Here is a tiny trained network, its code and every weight. The questions are about switching its units off for an input and a class, where a switched-off unit gives its printed mean instead of its output.

import numpy as np


def w(rows, s, z=0):
    codes = np.array(rows[::2]) - 128.0
    scale = np.full(codes.shape[1], s)
    scale[-1] = z or s
    return codes * scale


def f(y):
    return y / 2 * (1 + np.tanh(0.7978845608 * (y + 0.044715 * y**3)))


def log_softmax(a):
    a = a - a.max(-1, keepdims=True)
    return a - np.log(np.exp(a).sum(-1, keepdims=True))


def net(x, mask):
    res = np.array(x, float).reshape(1, 8) / 4 @ E
    y = f(res @ A[0][:, :-1].T + A[0][:, -1])
    res = res + np.where(mask, y, B[0][:, -1]) @ B[0][:, :-1]
    return log_softmax(res[-1] @ U[:, :-1].T + U[:, -1])


A, B = {}, {}
E = w([
[71,245,192,98,99,199,137],'x0',
[7,79,77,115,100,56,139],'x1',
[154,117,199,64,4,105,181],'x2',
[93,108,95,254,91,204,85],'x3',
[125,61,224,177,186,146,103],'x4',
[187,118,58,99,182,222,172],'x5',
[222,75,182,181,66,84,135],'x6',
[120,67,118,54,145,127,4],'x7',
],0.0089)
A[0] = w([
[45,157,103,114,86,169,183,173],'n0',
[124,164,100,69,194,122,85,207],'n1',
[131,163,93,36,199,109,87,193],'n2',
[57,129,168,72,67,168,115,169],'n3',
[250,75,163,95,135,128,96,160],'n4',
[160,166,91,147,158,184,138,221],'n5',
[136,146,57,113,97,111,93,136],'n6',
[139,70,87,184,184,184,28,44],'n7',
[96,156,131,92,65,125,131,94],'n8',
[151,112,79,87,182,78,62,132],'n9',
[124,152,133,127,134,168,99,78],'n10',
[147,154,175,148,119,146,159,217],'n11',
[149,165,82,119,117,207,185,211],'n12',
[106,103,105,71,160,136,126,174],'n13',
[129,112,115,161,139,78,181,15],'n14',
[160,198,215,182,56,175,112,211],'n15',
[131,87,170,181,91,122,131,5],'n16',
[183,170,106,119,125,139,173,133],'n17',
[144,177,78,133,142,207,214,139],'n18',
],0.013,0.0032)
B[0] = w([
[180,96,144,93,155,86,98,210],'n0',
[97,172,132,162,151,132,158,211],'n1',
[102,205,178,183,158,132,169,226],'n2',
[105,197,224,182,83,14,96,204],'n3',
[249,96,89,87,106,117,42,221],'n4',
[104,105,126,125,187,147,139,203],'n5',
[148,141,100,127,73,130,99,173],'n6',
[97,158,77,156,129,180,63,250],'n7',
[140,145,106,160,58,124,84,182],'n8',
[152,179,129,127,124,146,132,213],'n9',
[103,93,130,93,166,182,176,157],'n10',
[157,154,199,152,152,70,136,175],'n11',
[118,107,141,85,185,125,100,210],'n12',
[123,167,179,179,140,96,131,181],'n13',
[125,86,159,136,158,121,171,156],'n14',
[157,202,137,136,205,115,175,231],'n15',
[152,153,162,157,161,155,144,165],'n16',
[168,112,120,103,127,111,140,177],'n17',
[156,88,95,51,214,150,105,215],'n18',
],0.011,0.015)
U = w([
[76,59,157,176,126,106,198,108],'0',
[81,83,204,132,71,68,112,2],'1',
[132,94,151,92,196,139,206,73],'2',
[83,118,78,136,154,198,90,101],'3',
[107,235,182,182,139,87,180,152],'4',
[152,95,73,112,3,49,133,84],'5',
[223,99,141,108,152,79,96,247],'6',
],0.012,0.0035)

Each question gives the input, the list of numbers given to net, and the class t.
The units are the neurons (one row each of A and B). Each row of codes is followed by its name. A weight is (code - 128) times the scale printed after its matrix; where a second scale follows, it is the last column's (A, B and U).
mask holds one flag per neuron, in row order. A switched-off neuron (its flag False) gives its mean, the last column of its row in B, instead of its output. The means were averaged over made-up inputs and are rounded, as every weight is.
A unit's drop is (log p(t) with every unit on - log p(t) with that unit switched off) / (log p(t) with every unit on - log p(t) with every unit switched off).
The circuit of an input: a set's keep is (log p(t) with only the set's units on - log p(t) with every unit switched off) / (log p(t) with every unit on - log p(t) with every unit switched off). Starting from the 12 units with the biggest drops (on a tie, the unit counted first), units are removed one at a time, each time the one whose removal leaves the highest keep (on an exact tie, the one counted first), for as long as the keep stays at least 0.8.
circuit, biggest first: the units of the circuit, biggest drop first
most important unit: the unit with the biggest drop
top k neurons: the k neurons with the biggest drops, biggest first
drop when u is switched off: that unit's drop, to one decimal
input [1,-2,2,8,6,8,1,-2], class 2: circuit, biggest first	n18; n5
input [6,6,3,5,6,8,-1,0], class 6: circuit, biggest first	n0
input [2,3,-3,2,8,4,6,0], class 3: circuit, biggest first	n7; n3
input [2,7,6,3,4,6,-5,0], class 1: top 3 neurons	n3; n4; n15
input [-1,-8,7,3,-1,8,-8,3], class 2: top 2 neurons	n5; n10
input [1,-4,-2,-8,-5,5,1,6], class 4: top 2 neurons	n2; n1
input [-7,8,-1,3,-1,-7,1,4], class 3: top 3 neurons	n3; n4; n7
input [-1,-2,0,-1,-6,6,-2,8], class 4: top 2 neurons	n2; n13
input [6,-2,-1,5,-8,1,8,4], class 6: top 3 neurons	n2; n1; n13
input [-6,-4,-4,-5,-6,-7,1,2], class 4: top 3 neurons	n2; n18; n0
input [-1,-4,1,8,-2,-3,3,6], class 3: top 2 neurons	n7; n0
input [-8,7,3,2,6,7,-2,-6], class 2: top 2 neurons	n3; n8
input [-2,6,-6,-5,8,7,0,5], class 4: drop when n13 is switched off	0.1
input [-6,5,-6,-1,-4,-4,7,-8], class 0: drop when n14 is switched off	0.1
input [1,-8,-1,8,-8,-5,-2,5], class 3: most important unit	n2
input [-1,2,-6,-3,0,-6,0,-5], class 0: drop when n13 is switched off	0.1
